What each symbol does to the units:
s517 q s630
s517 t s854
s517 c s87
s517 w s658
s517 f s52
s658 q s733
s658 t s678
s658 c s517
s658 f s573
s981 q s361
s981 t s630
s981 e s52
s981 c s765
s981 w s663
s981 f s862
s862 q s100
s862 t s981
s862 e s535
s862 c s716
s862 w s156
s684 q s143
s684 t s957
s684 c s932
s684 w s792
s684 f s181
s742 e s214
s742 c s489
s742 f s726
s181 q s258
s181 t s684
s181 c s364
s181 w s723
s181 f s102
s798 q s81
s798 e s937
s798 c s106
s798 w s634
s798 f s821
s275 q s382
s275 t s735
s275 e s594
s275 c s340
s275 w s716
s716 q s722
s716 t s765
s716 e s358
s716 c s275
s716 w s862
s214 q s742
s214 e s678
s214 c s634
s214 f s733
s52 q s981
s52 t s517
s52 c s442
s52 w s573
s52 f s535
s210 q s685
s210 e s447
s210 w s801
s210 f s241
s489 e s634
s489 c s81
s489 w s742
s489 f s216
s449 e s801
s449 c s685
s449 w s417
s449 f s890
s926 t s67
s926 e s340
s926 c s703
s926 w s382
s87 q s821
s87 t s937
s87 c s792
s87 w s517
s87 f s442
s728 t s445
s728 e s765
s728 c s57
s728 w s361
s728 f s722
s663 q s304
s663 t s733
s663 e s573
s663 c s981
s663 f s156
s735 q s57
s735 t s410
s735 e s723
s735 c s258
s735 w s765
s735 f s275
s102 q s340
s102 t s181
s102 c s612
s102 w s594
s957 q s801
s957 c s447
s957 w s9
s957 f s684
s442 q s765
s442 t s87
s442 c s723
s442 w s52
s442 f s358
s447 q s210
s447 w s957
s447 f s932
s358 q s716
s358 t s442
s358 c s594
s358 w s535
s304 t s726
s304 e s663
s304 c s361
s304 f s619
s241 q s593
s241 t s210
s241 e s932
s241 w s143
s241 f s468
s9 q s106
s9 c s957
s9 w s937
s9 f s792
s364 q s468
s364 t s932
s364 w s181
s364 f s612
s593 t s685
s593 e s241
s593 w s890
s593 f s984
s410 q s73
s410 t s106
s410 e s792
s410 c s143
s410 w s821
s410 f s735
s67 t s890
s67 e s258
s67 c s984
s67 w s57
s67 f s926
s619 t s304
s619 e s156
s619 c s100
s630 q s216
s630 t s634
s630 e s517
s630 c s821
s630 w s733
s630 f s981
s382 t s57
s382 e s275
s382 c s926
s382 w s722
s156 q s619
s156 t s663
s156 e s920
s156 c s862
s937 q s798
s937 c s9
s937 w s854
s937 f s87
s792 q s410
s792 t s9
s792 c s684
s792 w s87
s792 f s723
s703 t s984
s703 e s422
s703 w s926
s984 t s593
s984 e s468
s984 w s67
s984 f s703
s73 t s417
s73 e s410
s73 c s890
s73 w s445
s73 f s57
s216 t s489
s216 e s630
s216 c s445
s216 w s726
s216 f s361
s340 q s926
s340 t s258
s340 e s102
s340 c s422
s340 w s275
s57 t s73
s57 e s735
s57 c s67
s57 w s728
s57 f s382
s612 q s422
s612 t s364
s612 w s102
s422 q s703
s422 t s468
s422 e s612
s422 w s340
s100 t s361
s100 e s862
s100 c s722
s100 w s619
s634 q s489
s634 e s854
s634 c s798
s634 w s214
s634 f s630
s726 t s742
s726 e s733
s726 c s216
s726 f s304
s106 q s417
s106 e s9
s106 c s801
s106 w s798
s106 f s410
s594 q s275
s594 t s723
s594 c s102
s594 w s358
s920 q s156
s920 t s573
s920 c s535
s143 q s890
s143 t s801
s143 e s684
s143 c s241
s143 w s410
s143 f s258
s678 q s214
s678 c s854
s678 f s658
s733 q s726
s733 t s214
s733 e s658
s733 c s630
s733 f s663
s258 q s67
s258 t s143
s258 e s181
s258 c s468
s258 w s735
s258 f s340
s890 t s449
s890 e s143
s890 c s593
s890 w s73
s890 f s67
s445 t s81
s445 e s821
s445 c s73
s445 w s216
s445 f s728
s573 q s663
s573 t s658
s573 c s52
s573 f s920
s854 q s634
s854 c s937
s854 w s678
s854 f s517
s765 q s728
s765 t s821
s765 e s442
s765 c s735
s765 w s981
s765 f s716
s361 t s216
s361 e s981
s361 c s728
s361 w s304
s361 f s100
s468 q s984
s468 t s241
s468 e s364
s468 w s258
s468 f s422
s801 q s449
s801 e s957
s801 c s210
s801 w s106
s801 f s143
s723 q s735
s723 t s792
s723 c s181
s723 w s442
s723 f s594
s81 e s798
s81 c s417
s81 w s489
s81 f s445
s821 q s445
s821 t s798
s821 e s87
s821 c s410
s821 w s630
s821 f s765
s685 e s210
s685 w s449
s685 f s593
s932 q s241
s932 t s447
s932 w s684
s932 f s364
s535 q s862
s535 t s52
s535 c s358
s535 w s920
s417 e s106
s417 c s449
s417 w s81
s417 f s73
s722 t s728
s722 e s716
s722 c s382
s722 w s100

The rows follow the links: the fewer symbols apart two units are, the more alike their rows tend to be.

Each row is also shifted at random along 5 hidden directions that mean nothing.

Some units, each with a row of numbers:
s792:  768   -39   -74   -65  -340   153  -203    72   -25  -172   130   440  -326  -388  -199   144   318  -257   118   318   339  -133   128   -77    27  -423   145   -86   -55   261  -144  -401  -145   187   120  -326  -121    89   233  -291   219   223   -46   335  -184  -250  -430   191   -19   418   333   -36    94  -562   421  -123    25  -282  -269  -377  -574   269    49    -5  -134  -308  -134    37   179    84
s801: -713   455    44   243   -81    49  -410   -57  -345  -172   430   196  -236  -112   138   681  -180   264  -449    77   487  -264  -206    55   135    49  -124   -82   343    28   132   -76  -381  -285   175   151   -22   331   282   140   354   457   576   215   412   114   268   -99  -220   204  -111    38  -128   296    84  -279   340   -10    88  -149  -316  -477   -64   565  -221   526   -50  -265   165   565
s340:  779  -173  -127  -185  -254   -10  -189   133  -412   203   358  -337  -548   136    48   489   -25   552  -420  -110   128    50   -34   321  -424  -262   193   -36   143   -14  -188   233   268   195   459   444   254   -66   -72   153   314   561   424  -168   131  -416   134  -297   116  -422  -368   -42  -225     4  -201    45   199    85   -87   382   206   358    31    59   299   150  -105   439  -193   415
s382: 1164  -208   150  -175   138  -247   342    -8   364   260  -175  -431  -297   -73   101  -327    69  -215    37  -328  -277    59   -41   -14  -326   137   245   -84   -10    48  -364   320   738  -134    89  -129   201    -8  -204   348  -142    87   -42  -197   -37  -146     7  -118   258  -383   210  -349  -180  -167    -2   305  -242   301  -252   258   602   214   446  -192    78   347   106   187    34  -134
s517:  -33   -42    -6  -102    99   444  -164    15  -209     8  -151   427   256  -124  -316     8   151  -441    37   424    57  -205   142  -161   317  -432   239   -33    77   146   226  -579  -324   248  -282  -402  -168  -126   162  -293    -6  -144  -127   232  -147     9  -240  -113    34   299   288   194   -51  -106   198  -211   248  -187    35   -13  -222  -103  -104   -85    77  -430     7  -197   202   205
s634: -419   357   265    98   210   341  -133  -186   144  -245  -323    94   676   -29  -108   -15  -319  -192  -314   -68    89    20   -91  -228   376   144  -151    94    14  -431   341  -302  -497  -307  -106   148  -372   346    79   -75  -404  -163    68   -67   201   527    -4    19  -247   271   -62   165   135   249   -89  -136   404  -223   203   -52    47  -481  -388   257  -105   297   -40  -321   113  -206
s594:  291  -370  -166  -395  -272   -94   -91    84   -36   227  -301    93   -50  -239  -325  -263   257  -340   165   -35  -325   160    58   -83   -72  -431   222   124  -129   122   -43  -273   217   365   128   -96   -70  -138    65    60    50   262  -118  -343  -190  -166  -312    28    45   111   115    73   140  -301    45   144   273  -248  -282   125   -51   738   330  -319   391  -405     8   319   -50   -40
s716: -364  -220  -252  -344    74  -167    66   673  -241   396   381  -327  -238   -81    41   319   -43   112    65   178     6   306  -362   252  -288   152    10    63    15   219   240   203    79   380   -33   286   151  -322   -36  -103   334   233   281  -330  -115  -376   136  -297  -126  -124     0   142  -153  -238   -42   142   294   366  -182   525   229   192   -12    14   343    34    91   318  -308   241
s658:  657   -64   130   -16    70   408    16   -50   344    46  -270   324   555  -287  -292  -443   123  -576   334   232   -24    53   115  -292   316  -305   157    28  -223   -82   199  -620  -201   142  -312  -307  -368  -137    17  -198  -286  -235  -381   -29  -195   142  -401   252  -105   417   328   108   224  -251   185    -3   249  -256  -108  -187  -111   227  -132  -192   -22  -608  -183    -4   184  -355
s216: -483   187   263   163   285   316   172  -273   177    81   233  -101   271   337   492   135  -325   251  -249   -26   188  -182   127  -111    37   240    -8  -222    -2  -220     5   232   -54  -194  -339   243   259   -87  -184    64  -253  -387   -29    87    87   152   309    40   251  -397   -51    74  -237   364  -114    43  -277   244   425    78   457  -575  -270    53  -184   212    17  -374    29    66
s920:  689  -410    47  -184    70   471  -461   -15   -22   350  -162   -54    41    38   182  -316   -32   266    -3  -241  -220   482   373   160   155  -630  -117   504  -119    56   161   -58   238   270    65   283   238  -231   -40    34   -39   119  -624  -513  -366  -258  -399   281   209   195  -522   467    83   253    12   -38    36  -185   140   328   275   611  -226  -213   298  -373  -280    29  -427    18
s765:  944  -145  -277   -19   272   149   163   396  -382    30   291  -102  -219   304     9    65    -7   306   331   156    30   502   -36   536  -292    74  -183   189    30   149   433   233   105   336    49   138   306  -262  -269  -310   366  -164  -259   -73  -184  -328   122    76   -72    43  -374  -219     0   188  -179   -40  -183   427   110   169    75   -26  -157   -11   161   -75   -90   323  -270    88
s468: -924   142  -562   -66  -108  -452   400    23  -301  -138  -174   -18    76    67  -524  -189   286  -480   204    79  -201    47  -253   288  -187   285  -102  -336   -21   208   281    58    90    83   103  -280  -144   -48  -163   205   328    16   238    65   193    24   392  -224  -168   -91   160  -486    48   132  -242   -74   150   151  -311  -191  -553   -31   399    28   123  -121   146   685   272   -57
s573:  604  -215    80  -101   -56   609  -468   189   -30   383   344   163   -98    -2   222   294  -111   239  -126   326   442    41   146    94    83  -528   201   167    20    34   206  -137   -95   295  -377   339   161  -429    -9  -101   239    20  -446   -27  -272  -299  -397   257   176   193  -160   372   -53   234     0  -134   195  -154   225   161   120   217  -204   117    61  -469  -314   112    17   195
s932:  184   -77  -249   -17  -439  -410  -224   -43  -124  -194    26   283  -216  -164  -346   392   317   124    39   172   167  -284    94    31  -124   -51    81   -47   -73    12  -185  -110  -205    55   163    37  -293   -71   203  -151   276   143    76   266   258   -22  -104   -59  -209   124    20    16   179  -227   -57  -295     5  -399  -150  -465  -870   319   -27   -10  -108  -398  -173   272   264   118
s937:  105    29    49    17    88   -87  -246    13   212  -199  -239   307   149  -300  -258   295   150  -325    17   228     5  -172  -109   -89   309    74  -126   228    54    28    69  -418  -538   -82   -73  -187  -461   119   337  -285    87   -11    74   114    76   238  -242    17  -308   431   220   369   136  -218   115  -259   191  -396   -85  -215  -468  -185  -124    68  -184   -25   -10  -232   145    41
s410: -1799    529   -194    -73   -322    157    270     12     82   -236    310    422    250   -255   -132    -51   -206   -457     76    110    729     76   -476    -43    119    147     76   -365     10   -157    260    -56    136    125   -191    -47   -329     31    -15    167    219     -3    419    238     72    134    173    258   -245    331    264   -469     53    -81     49     22    527     96    -76   -354   -449   -278    -33    449   -181    -93   -180    324    336   -167
s87:  288  -188  -216    70   147   104  -281    55   -12    65  -205   332    91    44  -221   140   222  -100   137   363   -34   -86   189   113   127  -183   -52   154    27   293   299  -344  -283    90  -300  -195   -30  -220   130  -154   414  -116  -425   -37   -64    31  -201    69   -60   407   -71   321   119   469    86  -436   119  -242    43  -142  -408    19   -83    54  -119  -498    -1     5    93   249
s275:  624  -140  -157  -311   -50   -94    27   327  -231   458   435  -123  -546  -162   128   137   -36   -88  -111    71   262   165  -406   310  -283  -120   167   -71   288   391   191   206   704   146   137   -18   225  -207    45   407   536   544   142  -204   -59  -528    10  -134   128    27    57   -82  -141   190   106   112   388   360  -289   445   381   245   577   179   305   267    78   359  -170   417
s106: -398   516   257    24   -15  -184  -237    19   155  -110   559   347  -269  -303   118   550  -180  -347  -300   197   805  -229  -609   -11    93   210    30  -318   402   179   110   -41   -94  -302  -167  -144   -83   315   370   140   408   409   446   316   266    77   -22    -6  -257   498   263   -69  -116   131   296  -190   666   -25   -68  -227  -204  -485   271   673  -290   455    40  -159   310   356
s722: -536  -223   -71  -151   258  -347   328   167   232   324   -99  -383    16    81    63  -313     0   -60    36  -231  -515   183  -118    46  -168   405   -65   134   -32    57   -13   249   363   -35  -132   -44    61  -233  -120   129   -63  -166    29  -311  -100   -82   166  -159   137  -447   143   -69  -153   -16   -60   215  -187   383   -68   334   524    61   235  -195   120    77   214   100  -211  -144
s984: -245   -41  -159    49   -73  -505   439   -62   112   -35    46  -313  -194    69   -28   -40   176    74   232   -61  -183  -231   -37   -59  -428   536    86  -358  -153  -179  -388   354   137  -145    44    47   -51   -65  -206    88  -191  -124   306   197   141     5   361  -172    50  -502   279  -438   -27  -332  -256   206  -470   130  -127  -213   -26   -17   185  -219   -59   125   160   263   141  -248
s445: -562   187   111   240   193  -158   393    31   160  -170   265  -195   -95   122   362    77   -19    95   335    23   -15  -116  -130   -75  -287   663  -148   -74  -114   -36  -264   358  -227  -134  -103   -73    33    18  -143  -299  -250  -431   112   260   -64    -3   137    62    30  -263   202  -227    47  -372   153   275  -442   357   100  -137    46  -401  -114   -80  -383   198   266  -323   -73  -228

Start here and follow the symbols in turn, left to right. Where do you end up?
Answer with the unit's name.
-594   342   151   256   360  -399   217   222   168  -182   168    22  -316   -45   245   270   -49  -182    95   145    61  -149  -384  -125   -40   605   -76    17   156   327  -125   112  -138  -359   -89  -409    76   313   245  -211   111  -173   351   307    40    45    35  -126  -151   122   499   -81   -28  -405   448   -18  -141   319   -88  -159   -15  -677   115   182  -467   566   482  -702   -20   170
e w q => s489
 671   -27   118   176  -273   -48  -678  -212  -187  -116    29   247  -240    18  -131   404    88   322  -443    67   195  -342   204     4   205  -390   -32    51   180   -58  -154  -195  -394  -190   250    40   -95   210   215     6   219   395    97   258   211   113  -191   -10   -55   231  -223   350   -66   268   104  -387   113  -475   110  -148  -469     7  -201   256   -86    22  -234  -181   108   297
q f f t q => s890
-100   136   374   278   279   174   112  -334   257  -241  -388   -43   521   275   210  -438  -263  -110  -116  -287  -206    13   160  -211   361   189  -172   146   112  -255   -28     9  -115  -373  -109   -52   -78   331  -123   114  -511  -403  -191   -34   146   404    74    47    88    68   -84   -24   -15   282    69   -17  -173    22   343   110   343  -533  -114    35  -285   369   127  -587   -16  -300
w f t f => s726
-277   370   109   231   274   -18  -279   139   -80  -149    -5   183   105    13    95   288  -314     0  -105    82    75    50  -203   196   303   290  -352   237   219     0   397   -50  -480  -249   130    93  -130   145   280  -142   244   -56    78   -18   183   374    66    92  -297   503  -223    47    47   256   144  -321   186   -39   139  -143  -354  -595  -208   405  -272   376   137  -418   -90     9
c e => s9
  39    89  -360   -69  -488   142   578  -178  -438  -343  -332  -194   238     8  -621  -605   217  -131    90  -228  -302    32   163   -52  -297  -116   -20  -329  -319  -402   -35   -32  -141   290   515    59  -249   124  -397    -6  -239    22   374   132    67    15   322  -183   -86  -271  -188  -569    95  -545  -371   324   -11    19  -182  -209  -221   253   -92  -283   337    19  -124   440    40  -297
f t f c => s422
 782   -12   204  -204    30   669  -363    80   113   323   806   -34    16    30   498   266  -527   448   -81   261   760   230  -114    81  -244  -191   127   -48  -171  -516   179   218    70   277  -344   910    88  -390  -328  -112   -73    13  -211  -194  -149  -307  -248   431    88   -17  -323   170   -30   138  -367   181   201   187   443   239   324    73  -524    60    -3   -90  -429   205  -210   -45
q t t e f => s733
-377  -150   -53  -315   220   353   375   281  -242   148   -64  -303   120    24  -151  -422   -91  -116    40  -180  -380   412  -119    85    74  -156    34    84  -117    45   354   -75    97   362   135   -18    74   -99   -61   -23   -98    45   237  -382  -230  -264  -101  -178     8  -187   -61    23   -75  -357   -52   241   243   242   -47   443   582   208   -75  -314   501     6    67    36  -372   -17
w c t => s981
-799     1   -17   -31   192  -222   428   -21   310    50    33  -285   252   186   121  -102  -129   148   253   -50  -179    36  -125  -172  -341   558   133   -49  -264  -407  -165   338   -48  -138  -303   206  -110  -265  -319   -69  -454  -505     5   -73   -80   101   419   -13    63  -457   149  -204    28  -215  -185   394  -373   286   104   -46   251  -185  -202  -270   -68   -14   126   224     2  -343
c f e q => s382
 -341   -173   -201   -139   -614     54    -40    311   -206    -75     83    289   -270   -388   -202    -94    357    -11    474     33     17     67    135   -148    -70   -567     71    103   -382     25   -306   -322   -195    553    329   -213   -133    -89    116   -498    -40    143    139    155   -159   -448   -468    310     34    228    161    -83    349  -1181    168    241     56   -250   -285   -262   -544    696   -261   -398    111   -621    -92     92   -244   -268
c c w => s181
-344   227  -338  -116  -241   210   355   126  -187    37   324   165  -292  -163   -77  -309   -61  -349   238     0   372   212  -417   265  -170  -165    53  -271    66   459   323    56   515   242   -19  -291   144   -45  -227   206   510   193    61    46  -208  -349   149   154     9   165   169  -653  -164   108    35   -51   211   447  -192   -48     8    63   436   242   147    28   -95   546   186   109
t t w w => s634
-317  -310  -269  -156    -2    90  -376    53   -49   243  -159   142   208   -53  -190   107   142    94   163   321   -50    81   226   101   135  -264   139   198  -158    16   227  -206  -248   228  -254   178  -180  -460    75  -162   129  -114  -355  -134   -85   -11    -3    94   -15    87  -235   379   161   312  -274  -270    81  -331   121    18  -369   383  -266  -178    70  -791  -287   312   159    32
t w f => s52
 648    51   228    70  -314    -5  -455   -59   145  -202  -190   303  -148  -335  -220   179    59   -84   -28    66   197  -142    65  -137   181  -269  -107   163    44    79  -132  -268  -240  -136   175  -143  -173   223   408   -91   -32   209  -125   182    45    46  -349   183  -172   522   118   141   325  -341   346  -131   153  -450  -182  -358  -482   126  -171    75  -371   -46   -65  -356     7    30
q c q => s449
1276  -437    52  -135  -198   502  -255  -125   -63    84  -112   -47   439   -60  -233    20    51    76  -124   238   -57  -208   406  -183   138  -441   302   -40  -298  -306    27  -329  -245   272  -167   375  -165  -373  -159   -35  -262   -60  -404  -125     6    15  -206   -11   177   -41  -177   404    68   -45  -290  -173   163  -406   174     6    28   353  -347  -311   251  -546  -421   210   215   -59
q c e c => s723
   95    160    275   -195   -169    163   -140    307    373     -6    458    410    110   -608   -201    457    -74   -347    171    429    477   -179   -434   -476     83     40    329   -107   -151   -408   -263   -373   -500    139   -286    -11   -533    -46    423   -578   -287     66    405    260   -123    -58   -534     64   -339    308    640    335    281  -1252    237    376    467   -297   -116   -310   -372     93   -415     63   -323    -97    -38   -229     93   -129
f q e c => s517
-127    23  -116  -164   176   692   302    56  -315     7  -148  -150   826   164  -201  -591  -149  -231    15    83  -256   286   136    28   156  -136    67  -119  -193  -278   607  -193  -231   355  -233    74   -34  -145  -390    78  -256  -264  -198  -157  -116    38   103  -111    64   -96  -134   -65  -108   263  -468    96   365   129   248   131   457  -199  -133  -167   402  -168  -208   249    74  -182
e t w => s658
 215   345   282     7   258   558   238   140    90   -81   267   244   170  -167   109  -275  -175  -456   356   209   424   231  -325    -3    73  -115     5   -29    36    55   385  -136   -22   282  -233  -203   -48    44   -64  -330    74  -242   -23   182  -393  -144  -230   215   -88   434   264  -241   -14  -203   287   187   230   313    43   -51   270  -324   -88   115  -124    91    28  -200   -62  -100
c q w t => s742
-743    99  -257   128  -150  -346  -243  -227   -86  -236  -365   210    23   -65  -380    17   209  -115   -44   -34  -190  -100    72   -16   298   -15  -250   200     8   153    76  -213  -303  -145   193  -184  -231   247   347   -62   138   129   -15   104   278   406   -48    29  -249   321   -57   107   276   114   202  -481   141  -472  -174  -365  -636    11    50    41  -109  -126    79  -176    76    -3
w q e f => s684
1022  -375   103  -146   -12   301   -80   540  -520   218   187    16  -512  -122    47   137   233    82   134   124  -255   260    43    60   -84  -697    61   173    98   497   123  -226   112   551   360  -359   303  -127   240  -482   271   219   115  -105  -354  -664  -507  -192   198    25   155   245     3  -747   252   154     0    36  -166   380   130   478    52  -226   471  -169   179  -209  -432   425
t q e => s52
